Here is a tiny trained network, its code and every weight. The questions are about switching its units off for an input and a target symbol, where a switched-off unit gives its printed mean instead of its output.

import numpy as np


def w(rows, s, z=0):
    codes = np.array(rows[::2]) - 128.0
    scale = np.full(codes.shape[1], s)
    scale[-1] = z or s
    return codes * scale


def f(y):
    return np.maximum(y, 0)


def softmax(a):
    e = np.exp(a - a.max(-1, keepdims=True))
    return e / e.sum(-1, keepdims=True)


def log_softmax(a):
    a = a - a.max(-1, keepdims=True)
    return a - np.log(np.exp(a).sum(-1, keepdims=True))


def net(x, mask):
    ids = ['αγδεζηθμξπστφψ'.index(c) for c in x.split()]
    T = len(ids)
    res = E[ids] + P[:T]
    q, k, v = (res @ M[0].T for M in (Q, K, V))
    z = softmax(np.where(np.tri(T) > 0, q @ k.T / 3**0.5, -1e9)) @ v
    res = res + np.where(mask[0], z, O[0][:, -1]) @ O[0][:, :-1]
    y = f(res @ A[0][:, :-1].T + A[0][:, -1])
    res = res + np.where(mask[1:25], y, B[0][:, -1]) @ B[0][:, :-1]
    return log_softmax(res[-1] @ U[:, :-1].T + U[:, -1])


Q, K, V, O, A, B = {}, {}, {}, {}, {}, {}
E = w([
[162,158,133,27,117,38,110,114,118],'α',
[89,125,109,7,97,78,122,109,166],'γ',
[138,113,30,112,202,153,82,120,160],'δ',
[151,169,191,78,65,64,108,207,134],'ε',
[112,114,27,46,183,121,102,78,172],'ζ',
[131,106,123,117,107,84,99,115,91],'η',
[84,85,51,189,130,147,64,64,154],'θ',
[92,108,112,68,10,46,132,96,147],'μ',
[147,97,85,69,165,99,100,81,118],'ξ',
[216,136,120,103,147,75,94,131,81],'π',
[126,146,114,187,57,101,62,156,136],'σ',
[193,142,86,176,148,122,62,142,106],'τ',
[108,127,105,101,87,161,126,215,255],'φ',
[162,140,145,178,88,75,75,135,83],'ψ',
],0.014)
P = w([
[124,54,115,198,116,23,222,129,115],'0',
[42,69,141,167,129,62,76,61,14],'1',
[70,115,140,121,180,72,58,102,24],'2',
[79,146,160,106,161,76,37,124,37],'3',
[73,173,162,103,151,83,20,134,42],'4',
[42,201,155,90,145,94,2,133,50],'5',
[38,211,161,52,143,78,4,122,58],'6',
],0.0083)
Q[0] = w([
[98,93,139,117,119,39,11,134,127],'head 1',
[159,111,97,124,127,134,126,139,179],'head 1',
[163,177,189,101,152,231,204,98,168],'head 1',
],0.012)
K[0] = w([
[160,84,114,183,129,100,254,144,190],'head 1',
[140,69,113,146,158,105,164,187,226],'head 1',
[66,109,122,122,120,205,41,119,61],'head 1',
],0.0099)
V[0] = w([
[68,103,58,29,111,149,168,125,210],'head 1',
[91,122,133,254,80,154,128,149,184],'head 1',
[123,108,63,159,219,162,124,121,142],'head 1',
],0.0087)
O[0] = w([
[109,231,193,254,181,136,183,50,125,223],'head 1',
[126,174,76,62,99,222,226,137,20,253],'head 1',
[19,115,99,170,223,38,139,244,84,62],'head 1',
],0.0084,0.0048)
A[0] = w([
[175,45,117,82,128,190,122,172,144,27],'neuron 1',
[185,32,155,100,103,160,50,135,160,101],'neuron 2',
[140,192,111,190,93,102,82,84,108,99],'neuron 3',
[81,169,254,186,217,117,160,67,189,2],'neuron 4',
[175,57,131,137,93,139,79,149,223,116],'neuron 5',
[184,88,56,119,179,232,97,48,172,145],'neuron 6',
[98,36,122,112,134,91,59,214,132,103],'neuron 7',
[149,73,147,124,162,44,27,156,240,58],'neuron 8',
[196,125,203,199,131,82,209,179,163,121],'neuron 9',
[186,36,64,124,181,118,120,89,89,128],'neuron 10',
[103,16,113,223,94,144,178,122,191,110],'neuron 11',
[176,137,98,136,202,101,109,95,68,106],'neuron 12',
[191,92,201,95,126,192,124,93,182,153],'neuron 13',
[147,85,105,110,98,103,69,104,147,45],'neuron 14',
[127,126,205,161,143,146,111,32,218,95],'neuron 15',
[128,171,166,98,182,62,151,184,135,91],'neuron 16',
[178,87,118,129,88,120,245,179,142,83],'neuron 17',
[60,70,71,109,165,124,130,206,72,85],'neuron 18',
[203,115,143,82,77,193,123,116,144,95],'neuron 19',
[61,127,171,160,174,189,125,138,209,56],'neuron 20',
[165,60,90,51,105,180,148,141,103,37],'neuron 21',
[105,201,150,103,174,215,112,167,200,43],'neuron 22',
[93,161,165,71,163,102,118,69,38,77],'neuron 23',
[64,41,146,169,148,223,204,111,132,81],'neuron 24',
],0.0092,0.015)
B[0] = w([
[182,125,145,221,105,114,162,110,112,143],'neuron 1',
[84,178,105,106,183,83,146,115,89,253],'neuron 2',
[129,80,107,77,162,112,200,135,160,241],'neuron 3',
[82,164,120,62,47,83,136,255,48,165],'neuron 4',
[129,146,134,44,190,103,141,102,87,229],'neuron 5',
[140,76,142,138,86,78,160,120,93,206],'neuron 6',
[142,135,81,104,138,131,210,89,230,250],'neuron 7',
[116,42,169,178,165,218,128,210,66,221],'neuron 8',
[127,72,99,119,123,95,164,86,134,176],'neuron 9',
[93,169,147,82,115,147,114,153,179,192],'neuron 10',
[133,74,165,89,123,75,131,82,142,154],'neuron 11',
[95,124,172,111,68,113,149,128,144,189],'neuron 12',
[130,147,49,157,134,140,73,91,89,220],'neuron 13',
[172,124,131,139,162,140,198,142,99,167],'neuron 14',
[245,149,139,164,138,118,109,175,116,196],'neuron 15',
[102,132,77,149,162,163,84,82,125,161],'neuron 16',
[119,45,137,99,135,94,148,59,134,157],'neuron 17',
[211,140,84,195,136,138,98,140,138,208],'neuron 18',
[66,83,115,216,138,125,92,147,109,213],'neuron 19',
[140,126,123,136,124,49,158,135,109,147],'neuron 20',
[143,85,184,200,131,116,140,176,123,181],'neuron 21',
[108,148,224,86,89,126,124,67,145,165],'neuron 22',
[164,69,100,179,133,126,175,144,166,234],'neuron 23',
[178,198,155,149,147,128,124,200,49,157],'neuron 24',
],0.0098,0.0059)
U = w([
[214,104,153,136,168,142,111,144,119,55],'α',
[210,163,142,105,72,48,129,173,133,49],'γ',
[109,161,97,220,163,50,104,131,205,49],'δ',
[109,127,72,105,101,78,77,74,79,64],'ε',
[67,135,106,119,112,59,149,194,113,10],'ζ',
[102,176,149,30,67,133,60,141,185,250],'η',
[150,214,40,119,122,187,112,207,87,211],'θ',
[233,123,138,172,69,129,98,69,185,92],'μ',
[90,55,204,171,123,108,88,122,200,123],'ξ',
[121,96,88,39,156,151,167,178,104,32],'π',
[131,40,95,116,2,215,119,195,101,103],'σ',
[216,144,23,66,70,147,145,153,195,65],'τ',
[121,188,150,147,95,163,249,102,104,119],'φ',
[165,68,66,145,114,73,180,148,116,254],'ψ',
],0.0059,0.01)

Each question gives the input, a string of symbols that net reads in full, and the target symbol t.
The units are the heads (3 rows each of Q, K, V and O) and the neurons (one row each of A and B). Each row of codes is followed by its name. A weight is (code - 128) times the scale printed after its matrix; where a second scale follows, it is the last column's (O, A, B and U).
mask holds one flag per unit, heads first, then neurons. A switched-off unit (its flag False) gives its mean, the last column of its rows in O or B, instead of its output. The means were averaged over made-up inputs and are rounded, as every weight is.
A unit's drop is (log p(t) with every unit on - log p(t) with that unit switched off) / (log p(t) with every unit on - log p(t) with every unit switched off).
The circuit of an input: a set's keep is (log p(t) with only the set's units on - log p(t) with every unit switched off) / (log p(t) with every unit on - log p(t) with every unit switched off). Starting from the 12 units with the biggest drops (on a tie, the unit counted first), units are removed one at a time, each time the one whose removal leaves the highest keep (on an exact tie, the one counted first), for as long as the keep stays at least 0.8.
units of the circuit, in order: the units of the circuit, biggest drop first
most important unit: the unit with the biggest drop
k most important neurons: the k neurons with the biggest drops, biggest first
drop of u: that unit's drop, to one decimal
input π φ ε σ, target π: most important unit => head 1
input τ ε φ φ γ, target τ: units of the circuit, in order => head 1; neuron 7; neuron 18
input γ ε φ σ π, target γ: units of the circuit, in order => head 1; neuron 4; neuron 15
input α γ η, target α: units of the circuit, in order => head 1; neuron 8; neuron 15
input μ θ σ φ ψ δ, target μ: units of the circuit, in order => head 1; neuron 15
input τ φ ε ε δ, target τ: 2 most important neurons => neuron 7; neuron 18
input α φ γ σ, target α: units of the circuit, in order => head 1; neuron 8; neuron 15
input γ φ φ φ φ ψ σ, target γ: units of the circuit, in order => head 1; neuron 15; neuron 4
input π ζ ψ γ, target π: 3 most important neurons => neuron 8; neuron 5; neuron 2
input ε ε σ ε, target ε: 2 most important neurons => neuron 13; neuron 19
input ζ τ φ, target ζ: units of the circuit, in order => head 1; neuron 4
input ξ ε δ, target ξ: units of the circuit, in order => head 1; neuron 8; neuron 12
input ε φ γ σ, target ε: 2 most important neurons => neuron 13; neuron 2
input ε η ξ, target ε: units of the circuit, in order => head 1; neuron 13; neuron 2
input γ φ φ φ δ σ φ, target γ: most important neuron => neuron 15
input φ φ φ φ φ ζ σ, target φ: drop of head 1 => 1.1
input μ ε γ φ α τ π, target μ: drop of head 1 => 0.7
input σ φ φ α, target σ: drop of head 1 => 0.7
input φ φ σ φ γ, target φ: drop of head 1 => 1.1
input η φ φ φ φ σ φ, target η: most important neuron => neuron 22
